Known rows, with every step that occurs
namo/fibe/seri/popob: [ 19.1 -55.0 -25.8   5.4 -19.4   6.6   7.6   5.5 -28.8 -11.0  24.7   1.1
  34.4 -36.7   0.8   5.5  -0.1   1.3 -10.3  14.2   2.9 -20.1   1.5 -23.9
 -53.6  -2.8 -16.4  18.3   7.8  11.4 -36.6  25.1  30.8   1.7 -14.5 -30.9
  16.3 -31.7 -23.1 -16.4  26.1  -3.5]
popob/barim/namo/vagev/gibabe/sazi/fibe/seri: [ 45.8 -19.6   8.7 -11.1  14.8  43.8 -11.1 -13.9 -27.7  25.5  18.3 -33.2
  -1.0  11.1 -24.3  -0.2   1.7  -9.6 -14.3  -2.0   7.9 -12.3 -10.0 -55.1
 -14.1  -1.4  -3.1  21.2 -33.4  35.3 -19.2 -32.3   1.6  21.5 -38.0  -0.6
   9.1 -15.7  16.3 -10.2  -9.2  44.2]
popob/namo/fibe/seri: [ 15.7 -44.7 -19.3   0.0   1.2  29.3   0.1   2.1 -28.2 -21.9  31.4  -8.7
   8.7 -26.8 -19.7  -7.4   5.3   4.3 -13.3   2.5   1.5 -24.4 -12.9 -29.0
 -50.9  -0.8  -9.1  25.5   4.3  27.6 -33.6  19.1  36.3   8.4 -31.6 -16.6
  19.9 -35.6  -1.1  -7.4  25.9   5.0]
doro/barim/vagev/gibabe/sazi/fibe: [ 30.1 -19.1   0.7 -23.5  -8.4  47.0 -10.5   6.3 -10.2  32.1   6.6 -18.8
   2.1  10.5 -22.5 -34.1  -0.9  19.7   5.3   4.7 -39.9 -21.3 -15.8 -60.8
  -4.9  32.5 -38.8  11.8 -61.4   4.6  10.5  -2.6  25.3  22.3 -55.0  12.6
  -0.6   4.2 -10.1  28.0  -6.4  15.4]
gibabe/vagev/doro/barim/namo: [ 38.8 -10.4 -12.9 -19.8 -10.3  33.5   4.5 -14.6 -14.3  18.8   8.3  17.8
   9.6 -23.0  -3.9 -26.1  -9.1   6.7 -14.5  11.5   4.4  -3.9  33.3 -33.4
 -18.0  14.0 -32.1  -2.8 -55.4  16.6   6.7 -10.6  28.6 -11.1 -33.2 -10.3
  14.0  10.4  23.6  12.3   0.8 -23.9]
vagev/gibabe/barim/namo/popob/fibe: [ 35.8 -26.1 -18.0 -11.9 -20.8  43.5 -14.0  -6.5  12.1  34.2  37.2   0.2
  33.0   3.9 -28.6 -30.4  22.7 -12.7  -8.9  -9.2 -18.5   7.8 -18.7 -29.3
 -17.1  21.2 -37.3 -24.0 -36.3  25.9  -1.8  -9.3   4.0 -11.1 -34.5 -29.4
  -7.3 -22.0  -7.7  44.1  27.9  28.7]
barim/vagev/gibabe/namo: [ 34.0 -43.0  -1.1 -10.4  -6.5  47.0 -20.6 -19.6  17.7  30.3   6.5  -4.4
  14.1  -9.9  -9.7 -27.9  -7.0  13.4  -0.4  13.5  -1.0  -7.2   1.9 -41.3
 -14.7  21.0 -35.8   5.8 -38.6   5.8   3.8 -20.4   1.1  -8.0 -29.9   2.8
 -11.5  10.1  10.0  32.8  -5.0  23.7]
vagev/doro/barim/namo/popob/sazi/fibe/seri: [ 40.1 -27.0 -13.2 -20.5   2.1  19.5  13.8  18.1 -31.2  15.2  36.9  14.5
  38.5  -5.2   4.1 -24.9  19.8 -11.3   0.1   1.0 -12.8 -25.9  -9.6 -21.0
 -15.7  25.1 -26.4  15.7  -7.0  19.2   0.6  10.7  47.4   3.4 -55.3 -26.0
  19.7 -12.9  -4.5   0.2  54.2 -38.8]
barim/namo/popob/seri/fibe: [ 20.0 -33.4   2.0  -5.8 -10.5  22.6  -8.1  13.8  -2.9  -7.0  45.2   9.4
  33.3  -3.9 -14.5  -8.5  17.5  -9.6   2.6   3.1 -13.6  -4.8 -24.8 -14.3
 -25.2  -9.5 -31.8  -4.4  -3.1  23.6 -43.4  19.5  41.7 -11.4 -39.7 -22.1
  -9.3 -20.7  -0.2  25.5  49.8 -24.7]
seri/popob/barim/vagev/doro: [ 21.8 -37.4  -9.7  -9.3 -24.8  13.3   9.9 -23.9 -29.3 -10.4  -7.7  -8.7
  29.5  -0.7  18.2   4.5 -12.6  -2.0 -24.1  40.3 -14.0 -28.0   0.7 -16.0
 -34.3  -6.1  -2.7  -1.7 -42.3  36.2 -14.1  -4.1  17.7   8.6 -21.6 -10.5
  15.1 -23.6  14.3  -9.5 -17.2  -6.5]
gibabe/namo/fibe/seri/popob/barim/vagev: [ 28.7 -54.3   1.7  -3.1  -9.2  21.9   5.3  -2.3 -13.2  -3.7  19.6  -6.2
  23.3 -18.1   8.6   3.6  -5.5   1.8 -11.5  29.2  24.2 -12.6   9.0 -26.6
 -40.6  -8.3 -24.9   8.9  12.2  21.0 -22.9   0.9  18.2  -5.1 -18.4 -14.2
  -1.5 -14.2   8.3  -8.7  24.9   8.8]
namo/popob/barim/vagev/fibe/seri: [ 42.6 -51.6  12.6  -7.2 -18.0  20.2  24.0  -7.3 -23.2  -1.6  25.9   5.0
  38.3  -9.1  -4.8  12.1  28.9 -27.3  -1.1  18.8  -7.2 -30.0  -2.5 -13.2
 -22.9   5.5   6.7  29.7  -6.8  23.7 -19.6 -11.8  24.8   7.3 -20.5 -34.6
  12.1 -38.2  29.0   2.7  22.9   6.4]
namo/popob/sazi/fibe: [ 40.4 -72.3  -7.9   5.0 -23.6  22.7  19.6   5.2 -24.1   1.4  60.5   2.7
  32.8  10.0  -9.3 -16.9  14.7 -12.1   5.1   9.2 -33.9 -31.1 -36.7 -20.2
 -21.6   9.6 -32.9  -2.1 -20.4  10.4 -22.9   4.9  27.8   9.6 -50.0 -12.6
   7.3 -20.5 -22.8  16.3  63.5   6.7]
lateb/vagev/gibabe/barim/namo/popob/seri: [ 49.0 -23.2 -15.5  -0.2 -28.6  39.3 -15.1  -2.5  19.0  26.2  44.3   6.3
  31.6 -11.1 -14.3 -18.8  14.5 -13.5  -7.2 -29.8 -19.3  17.9  -2.2 -25.2
 -18.6   9.1 -46.6 -30.7 -36.8  25.1  -9.8 -23.1   8.5 -11.8 -33.5 -32.5
 -14.7 -23.7 -13.1  38.6  18.3  -7.6]
seri/popob/barim/namo: [ 29.2 -45.2  -3.6 -10.9 -30.4  17.6   3.4 -22.8 -15.7 -23.6  -7.5  -9.5
  34.3  11.6  11.0   5.0 -21.9   4.7 -20.0  42.1  -6.7 -28.6  -1.7 -19.1
 -24.8 -19.9 -10.4 -15.8 -43.4  42.4 -29.7  -3.0  16.2   5.6 -30.1  -1.9
   3.9 -27.8  13.5   2.3   2.3  -6.2]
fibe/seri/popob/barim/namo/vagev/doro/lateb: [ 30.8 -14.2  -9.5  -9.8  -2.0   5.5 -11.4 -20.9 -33.1   0.1  -6.6 -11.1
  34.9 -23.8  14.6  22.9  -4.1 -15.2 -32.1  22.4  19.7 -18.3  18.0 -13.4
 -35.4  -7.8  11.4  24.8 -20.9  41.9 -31.7  -4.3  23.7   1.9   2.4 -24.0
  25.9 -28.1   8.3 -28.2 -24.7 -14.7]
lateb/vagev/gibabe/sazi/fibe/seri/popob/barim: [ 48.7 -38.2 -14.2   6.7 -18.1  28.5   0.1  -7.7 -22.2  14.7  16.5 -28.1
  18.5 -16.2  -2.2   6.0  -1.6   4.2 -10.0 -14.6 -10.9 -13.9  -5.8 -50.3
 -30.1  -1.7 -29.0  -3.8 -29.7  16.5 -26.6 -27.3  -2.4  15.2 -37.9 -12.7
   7.7 -25.4 -35.3  -0.1 -16.0  16.3]
gibabe/vagev/barim/namo/popob: [ 53.1 -17.9  -4.9 -12.7 -20.2  28.9  -1.7  -7.3   0.0  24.0  31.6  29.5
  23.4  -7.0 -15.4 -25.2  14.9 -15.5 -10.3  10.7   2.6  15.2   5.1 -27.0
 -18.2  13.7 -36.6 -24.5 -40.7  20.6 -11.0 -18.4  19.2 -18.5 -39.1 -21.8
  -6.7  -1.1  26.4  38.8  34.8  -6.3]
popob/barim/vagev/gibabe/sazi/fibe/seri: [ 33.2 -35.2   7.0  -9.4  -0.1  38.7  -3.6  -2.1 -30.8  28.9   8.5 -31.4
   6.5  11.2 -13.6   0.2   4.6  -4.2  -6.6  -6.5 -15.2 -21.3 -24.3 -59.0
 -14.2   5.6 -13.4  25.8 -34.7  21.8 -12.2 -23.5   3.6  28.2 -35.3   0.9
   7.4 -14.2   5.6  -1.1 -16.4  39.5]
popob/barim/vagev/gibabe/namo/fibe/seri: [ 35.8 -44.0   6.4  -6.7   2.1  38.1  -9.9  -6.8  -4.8  19.5  10.8 -12.8
  22.6 -15.8  -5.1  -3.4   3.9 -11.8  -7.2   6.8  11.2 -17.1  10.0 -42.1
 -26.3   3.9 -19.3  14.3 -13.4  22.4 -13.4 -13.6   2.0  -0.5 -14.2  -8.3
  -5.0 -12.7  25.0  -0.5   5.3  28.8]
sazi/fibe/seri/popob/barim: [ 26.2 -51.1 -12.2   4.7 -14.1  15.5  16.4  -0.8 -41.8  -1.1  21.2 -10.7
  17.4   2.1  -2.1  19.1 -16.3   6.0 -18.5  11.0  -8.9 -31.4 -27.6 -30.8
 -37.6 -23.0 -11.7  22.0 -15.4  22.2 -41.3 -12.1  27.3  17.3 -37.0  -2.9
  17.4 -19.6 -14.6 -18.6  12.2   2.1]
gibabe/barim/vagev/doro/fibe/seri/popob/namo: [ 29.6 -20.9 -34.6 -18.4 -12.7  16.9  16.9 -22.4 -20.7  20.4  10.4   8.2
   1.7 -17.4   2.9  -1.5  19.4   7.6 -38.7  22.3   2.2  -8.0 -12.9 -12.7
 -43.7   7.8   0.3  22.5 -10.8  32.9   2.8 -24.2  31.5   7.3 -29.7 -50.0
  30.5 -16.0  -3.9   8.7 -22.9  -5.5]
gibabe/namo/vagev/fibe: [ 43.6 -40.6   5.5   0.2  -5.1  36.8  12.9 -40.7   0.7  19.5  38.5   7.6
  -3.0 -33.6 -17.0  -8.1  -3.1   8.0  -4.8  31.6  25.2 -14.0  36.4 -18.0
 -26.8   7.3 -13.7  27.9 -22.2   1.4  -2.5 -40.6  14.1  -8.5 -27.9  -8.4
   6.0  -3.5  15.9   6.9  13.1  27.2]
fibe/seri/popob/barim/vagev/gibabe: [ 32.3 -49.7 -16.6  -6.8 -13.1  17.6  -8.9  -9.5 -20.6   7.5 -10.6 -11.0
  35.7 -12.9   8.0  15.4  -8.4  -3.3 -21.8  17.4  -7.3 -26.6  -9.1 -34.7
 -34.7  -7.0  -1.0   7.1 -24.1  29.5 -34.5  -6.6   9.4   3.4 -11.3 -16.9
   7.0 -23.3   6.8 -10.8 -15.8   7.8]
lateb/doro/fibe/seri/popob/namo/vagev: [ 40.2 -25.8 -22.3   2.4  -2.4  21.8   4.4 -28.4 -19.3   8.1  21.3  -9.6
  -1.9 -44.4   7.1   5.6   6.6   5.0 -17.0  31.9   2.8 -22.6  -2.2 -20.6
 -61.4  -6.2  15.2  27.3 -17.7  23.8 -43.3 -13.0  41.9  21.9 -30.3 -25.6
  35.6 -21.6 -17.2  -5.8 -25.0 -14.4]
barim/vagev/doro/seri: [ 23.0 -21.1  -5.4 -16.0   2.7  25.8   9.5 -31.3 -20.8  19.8  -3.6   3.7
  17.3 -25.9  12.4 -11.8   8.1   4.9 -14.7  17.0  -4.1 -16.4   4.7 -17.6
 -25.0  26.2 -10.7  33.9 -25.8  13.8  -2.5 -13.1  29.1  14.6 -26.0 -28.0
  24.1  -8.4   6.6   3.2 -25.4  -4.3]
fibe/seri/popob/barim/namo/vagev: [ 37.3 -36.5  -9.3  -4.1  -3.6  17.3  -3.2 -16.5 -27.9 -10.1   2.9 -10.3
  23.6  -6.6   5.8  22.5 -12.8  -8.1 -31.2  28.3  14.4 -20.9   1.3 -23.2
 -37.2 -20.2  12.8   9.6 -15.9  45.1 -43.6 -13.2  20.0   6.5 -16.2 -15.8
  11.4 -28.1  17.1 -24.8  -4.8   2.3]
sazi/fibe/seri/popob: [ 22.7 -52.2 -21.6   5.1 -12.3  16.6  10.8   4.0 -34.3   4.2  27.2  -4.5
  14.5  -7.5  -5.9   6.9 -14.4  16.7 -14.5   7.8  -7.4 -21.6 -31.1 -30.9
 -40.0 -11.4 -20.4  27.6  -7.7   9.6 -35.3  -3.7  33.1  11.5 -41.6  -8.7
  18.1 -10.3 -31.0  -9.6  17.0  -2.9]
sazi/fibe/seri/popob/namo/vagev: [ 26.6 -41.3 -23.0   2.6  11.6  32.8  -2.1  -5.3 -36.1  -7.1  36.3 -20.7
 -13.6  -4.3 -23.8   3.6 -14.5  17.0 -33.8  17.8   0.0 -16.7 -39.8 -30.7
 -52.5 -15.4  -2.1  25.1  -6.3  30.9 -41.9  -6.7  36.6   9.1 -47.4  -3.0
  22.0 -11.1 -15.8 -18.4  10.4  13.9]
fibe/seri/popob/namo/vagev/gibabe/sazi: [ 34.2 -39.0 -31.2  -6.9  -0.2  23.1 -16.1 -18.6 -31.0   6.8  14.4 -21.6
   6.6 -26.5 -19.7   1.1  -3.6  15.0 -19.6  11.9   3.9 -14.7 -15.8 -44.2
 -48.1   5.1  -0.4   8.2 -12.9  24.1 -40.7  -2.0  10.8   5.1 -25.8 -21.3
  21.5 -31.2 -14.1 -10.4 -12.0  29.0]
doro/lateb/vagev/fibe/seri/popob: [ 36.2 -35.6 -10.5   5.2 -29.9   9.8  -1.3 -15.4  -5.2  -6.2   3.9  -4.8
  36.3 -56.0  16.5  18.0   7.0   1.3 -18.3  10.7   2.0 -19.2  32.2  -7.0
 -33.6   2.8 -15.9  30.5 -21.2  10.1 -20.1  -5.6  31.0  -4.7  -3.4 -30.9
  17.8 -26.7 -37.6   3.9 -21.1 -29.3]
lateb/doro/barim/vagev/fibe: [ 32.0 -11.4   4.6 -10.6 -24.0  38.2   5.7 -11.2  -3.3  18.6   5.4  -2.1
  15.0 -26.6  12.9 -25.3   7.2  -3.9   6.9  26.4 -30.2 -25.2  24.3 -28.9
 -29.4  22.4 -17.0  20.1 -57.5   9.9  10.4  -1.7  44.2  21.6 -40.7  -1.1
  11.9 -10.4  -3.4  18.4  -8.8 -27.7]
gibabe/barim/namo/popob/fibe: [ 29.0 -25.2  -9.5  -7.8 -28.0  35.6   5.6  -1.9  -0.8  12.4  45.8   5.6
  27.2  16.6 -18.8 -20.9  22.4 -14.3 -12.5   0.3 -14.1   7.2 -22.0 -16.0
 -19.6  10.3 -32.4 -18.0 -24.2  33.7  -4.3  -8.0  21.9   0.4 -40.0 -29.6
  -3.6 -28.4  -6.0  38.3  39.4  12.9]

Rows
[ 33.3 -34.5 -13.3   0.0 -19.9  19.0  -7.2 -17.1  -6.1 -21.3   5.3 -13.9
  22.7 -51.0   7.6  11.8   6.2   9.1 -26.7  15.1   2.5 -20.4  18.6  -6.7
 -40.2  -1.2 -11.1  25.5 -17.0  24.2 -24.0   0.2  36.1  -6.4 -14.6 -26.0
  21.2 -31.1 -30.0   5.6 -19.1 -27.9]
doro/lateb/vagev/fibe/seri/popob/namo
[ 43.8 -49.6 -38.7 -11.3 -20.8  22.9 -13.9  -3.1  -1.4  29.8  21.7  -1.1
  39.1 -18.6   0.0 -18.7  13.7 -12.6 -25.4   4.8  -1.0  -1.4  -1.8 -33.1
 -35.2  10.1 -34.3 -22.0 -13.8  28.1  -4.7   4.0   1.0 -14.9 -20.8 -42.7
   0.7 -19.8 -25.3   7.9  29.9  19.0]
vagev/gibabe/barim/namo/fibe/seri/popob/sazi
[ 37.2  -2.6 -15.6  -6.1   0.4  28.5   2.6   9.5 -11.1  -3.4  17.0   6.8
  29.1 -43.1  11.8 -17.2  14.4  -9.1 -10.4 -12.3   6.2  -9.1  38.2 -22.3
 -32.5  20.7 -24.4  15.5  -9.5  24.0   3.2   2.9  40.3   1.1 -35.4 -30.5
  12.8 -20.9  -7.8  -3.4   9.9 -48.2]
lateb/vagev/doro/barim/namo/fibe/seri
[ 35.9 -30.2 -17.2  -9.2 -18.3  20.2  -6.2  15.3 -14.5   1.0  15.0  -6.8
  40.7 -27.8  32.5 -23.3   3.7 -11.0  -2.9  24.6 -14.7 -21.0  12.3 -29.9
 -44.5   8.6 -29.4 -13.0 -18.1  27.0 -17.9  36.8  46.8  11.0 -38.9 -15.3
   9.7 -21.4 -29.6  -5.4  35.3 -45.4]
lateb/doro/barim/namo/fibe/seri/popob/sazi
[ 39.8 -36.1 -22.3  -4.4  12.6  19.7  15.0 -36.7 -38.9  20.9  31.9  -7.7
   4.8 -27.4   6.7  -4.6  -1.1   2.0 -33.9  32.3  -3.0 -21.0  -4.2 -12.8
 -42.4   9.5  -7.5  14.6 -20.9  19.7 -22.6 -15.6  28.7   8.9 -34.8 -26.7
  32.4  -6.5 -20.3 -27.2   1.1  13.3]
namo/vagev/doro/seri/popob/sazi/fibe
[ 47.9 -29.5  -7.3 -11.8  -2.2  19.0   1.4  21.1 -16.9  23.4  47.5  19.5
  38.7   9.2  -2.7 -21.4  31.1 -25.2  -5.6   0.5 -11.6  -7.0 -32.1 -21.2
 -15.8  17.6 -29.1  -1.5  -1.8  26.7 -13.6  -5.9  35.8   1.8 -62.1 -25.1
  -2.2 -16.7  -1.7  19.4  70.7 -17.4]
vagev/barim/namo/popob/sazi/fibe/seri
[ 33.6 -22.3 -11.0  -6.0  14.4  24.6   5.0  -9.7 -41.3   6.6  23.4 -16.4
   5.4  -0.6  -4.0   7.9  -8.8  -4.2 -33.5  17.9  14.9 -12.4 -14.1 -25.1
 -38.2 -14.8   3.1  27.4  -9.9  39.1 -23.6 -18.2  26.8   8.1 -39.4 -13.3
  24.7  -9.9   5.0 -31.6   3.0   1.9]
sazi/fibe/seri/popob/barim/namo/vagev/doro
[ 38.8 -33.5 -16.4 -18.6   9.8  37.0  -5.0 -42.5 -25.7  16.9  15.6 -31.0
 -11.6 -16.9 -25.8 -12.5  -6.3  33.4 -24.3  28.3  -5.5 -14.2 -29.4 -40.1
 -39.9  11.3 -18.5   4.8 -27.5  18.3 -38.8 -11.7  16.3  13.1 -48.0 -16.3
  25.6 -14.9 -25.2   2.5 -17.4  44.7]
doro/seri/popob/namo/vagev/gibabe/sazi/fibe
[ 42.7 -16.1  -9.1  -9.6   2.6  33.1  -6.8  17.3  -9.5  27.2  46.1  19.5
  20.1 -14.9 -15.9 -17.4  24.3 -18.4 -19.6  -3.7   8.1  23.8 -10.6 -28.5
 -25.0   9.5 -30.9 -16.9  -8.3  27.7 -22.6  -7.6  31.6 -19.1 -40.2 -29.5
  -5.8  -4.7  19.4  23.4  46.7  -5.3]
gibabe/vagev/barim/namo/popob/fibe/seri
[ 26.4 -16.6 -28.3 -10.0  15.6  27.3   3.5  -1.2 -43.9   2.2  29.6  -9.5
  -7.5 -14.3 -17.9  -5.2 -10.6  16.1 -30.5  16.7  -5.0 -22.9 -21.4 -27.9
 -50.2  -0.1  -3.7  26.7 -13.3  28.5 -25.4  -0.7  49.2   7.7 -51.0  -7.5
  30.8  -9.9 -10.3 -24.0   8.8 -12.3]
sazi/fibe/seri/popob/namo/vagev/doro/barim
[ 35.0 -26.4 -16.6  -5.2  21.6  49.2 -17.4 -14.5 -30.6  19.9  36.7 -33.4
 -23.4  -9.6 -45.5 -14.0   2.6  12.7 -16.5  -7.3  -1.8 -12.0 -31.0 -55.8
 -37.6  10.2  -5.8  26.7 -23.2  23.4 -26.4 -18.2  13.3  16.6 -47.1  -1.7
  20.9 -16.0  -7.3  -3.4  -6.7  49.6]
popob/namo/vagev/gibabe/sazi/fibe/seri
[ 39.4 -55.3 -25.3  -8.2 -29.7  17.4  18.8 -11.5 -16.3  23.2  21.3   5.5
  18.6 -14.9  14.2   1.2  19.0  -9.8 -35.2  27.3  -8.5 -11.3  -1.5 -14.6
 -34.1   5.3 -11.7   7.7 -11.7  25.7   9.6 -19.2  20.0   0.0 -24.1 -44.8
  10.0 -17.8 -15.7   1.1  13.1  11.7]
gibabe/barim/vagev/fibe/seri/popob/sazi
[ 43.7 -36.3 -15.8  -8.1   0.8  23.0 -17.2 -19.8 -17.2   6.9  -2.2 -13.2
  28.8 -14.0  -2.1  14.7 -10.5  -8.5 -28.8  20.9  11.9 -18.2   2.9 -32.2
 -35.0 -11.8   8.4   3.1 -24.2  40.6 -40.4 -14.9   6.5  -2.8 -12.7 -18.3
   7.7 -23.8  15.9 -18.6 -11.2  14.3]
fibe/seri/popob/barim/namo/vagev/gibabe
[ 38.8 -39.4 -35.8 -12.3 -20.5   5.9  24.1 -15.1 -22.8  35.1  16.9  14.2
  19.2 -20.1  24.0   1.5  24.8  -7.2 -35.1  22.3  -5.5 -13.7  -3.4 -11.4
 -34.3  11.9  -7.3  14.4 -11.2  24.0   8.8 -23.8  26.1   8.6 -22.3 -56.0
  24.6 -11.5 -17.7   0.4  -7.8  -6.5]
gibabe/barim/vagev/doro/fibe/seri/popob/sazi
[ 37.6 -32.4 -34.8 -12.0 -22.5  24.6 -15.0  -8.6   2.0  30.1  13.8   2.2
  34.7 -21.1 -12.2 -15.6   9.3  -5.3 -20.5   0.3   6.4   5.8   2.7 -34.9
 -37.7  10.2 -31.6  -9.1 -17.2  22.6  -6.6  -1.6   1.3 -14.2 -17.5 -41.6
   3.0 -20.0 -18.9  14.2  12.6  18.7]
vagev/gibabe/barim/namo/fibe/seri/popob
[ 30.2 -45.3  -1.4 -13.0 -21.2  30.6  -2.4 -13.3 -24.4  10.2   2.5 -35.6
  11.2  19.2  -7.5  -7.0 -11.8  12.2 -13.6  28.1 -25.4 -20.2 -28.0 -47.9
 -22.2  -1.7 -23.7  -7.0 -49.8  25.1 -14.0  -8.1   2.6  17.5 -41.0   4.4
   4.7 -12.8  -8.7   6.4 -14.5  34.2]
seri/popob/barim/vagev/gibabe/sazi/fibe
[ 33.2 -20.6 -19.1  -8.2 -22.2  28.8 -17.9  -1.4  11.8  38.2  41.0  13.9
  33.9  -9.3 -27.6 -15.8  27.0 -18.3  -5.6 -17.5 -18.9   7.7 -17.3 -27.4
 -26.7   2.9 -43.8 -22.5 -26.0  19.3 -24.0  -6.4  11.0 -20.7 -27.6 -35.8
 -13.6 -17.8 -12.6  40.9  29.9   7.7]
vagev/gibabe/barim/namo/popob/seri/fibe
[ 43.0 -11.5 -19.4  -0.5 -10.7  19.8  -9.7  10.3   1.1  -4.3  18.8   8.3
  34.2 -30.8  13.9 -10.6  15.3 -12.6 -23.8   4.4   7.9   9.5  14.4 -18.2
 -41.1   6.4 -27.7 -13.2  -2.0  34.0 -16.0  -2.7  30.5  -7.6 -40.6 -33.2
  -6.4 -24.5 -15.1   9.2  22.9 -35.0]
lateb/vagev/barim/namo/fibe/seri/popob
[ 46.7 -35.8 -22.9 -15.9  15.9  15.0   4.3 -20.0 -20.5  10.8  19.2   0.7
  14.8 -28.6  15.7  -1.8  12.2  -2.5 -33.5  39.1  20.2 -16.7   9.1  -9.5
 -30.9   4.8  12.5  22.7  -2.6  34.2 -13.6 -11.6  33.4  -0.6 -30.2 -42.7
  26.7  -6.8   4.0 -19.1   2.1 -13.2]
barim/namo/vagev/doro/fibe/seri/popob/sazi
[ 42.5 -19.6  -8.4 -23.6  -0.2  27.1  -0.4  -9.4  -9.8   0.1   5.3   4.2
  15.6 -23.7  -4.8  -4.2  -2.8   8.0 -22.0  41.0   5.9 -21.7  24.7 -19.9
 -26.1   6.8   2.4  20.1 -23.4  28.1 -11.2  -2.4  45.3  -4.3 -35.0 -20.1
  10.7 -12.5  14.6  -7.3  10.1 -19.0]
doro/barim/namo/vagev/fibe/seri/popob
[ 41.9 -31.1  -0.6 -14.9  -7.5  36.0 -10.5 -24.1 -20.8   9.2  11.1 -37.5
   5.1  18.4 -17.6  -8.0 -14.1   7.2 -20.4  31.4  -5.0 -11.7 -15.1 -45.3
 -21.5  -7.0 -14.7 -11.7 -49.6  36.3 -20.0 -16.3  -0.3  10.8 -43.1   2.9
   5.7 -13.8   0.5  -0.9  -8.4  39.8]
seri/popob/barim/namo/vagev/gibabe/sazi/fibe
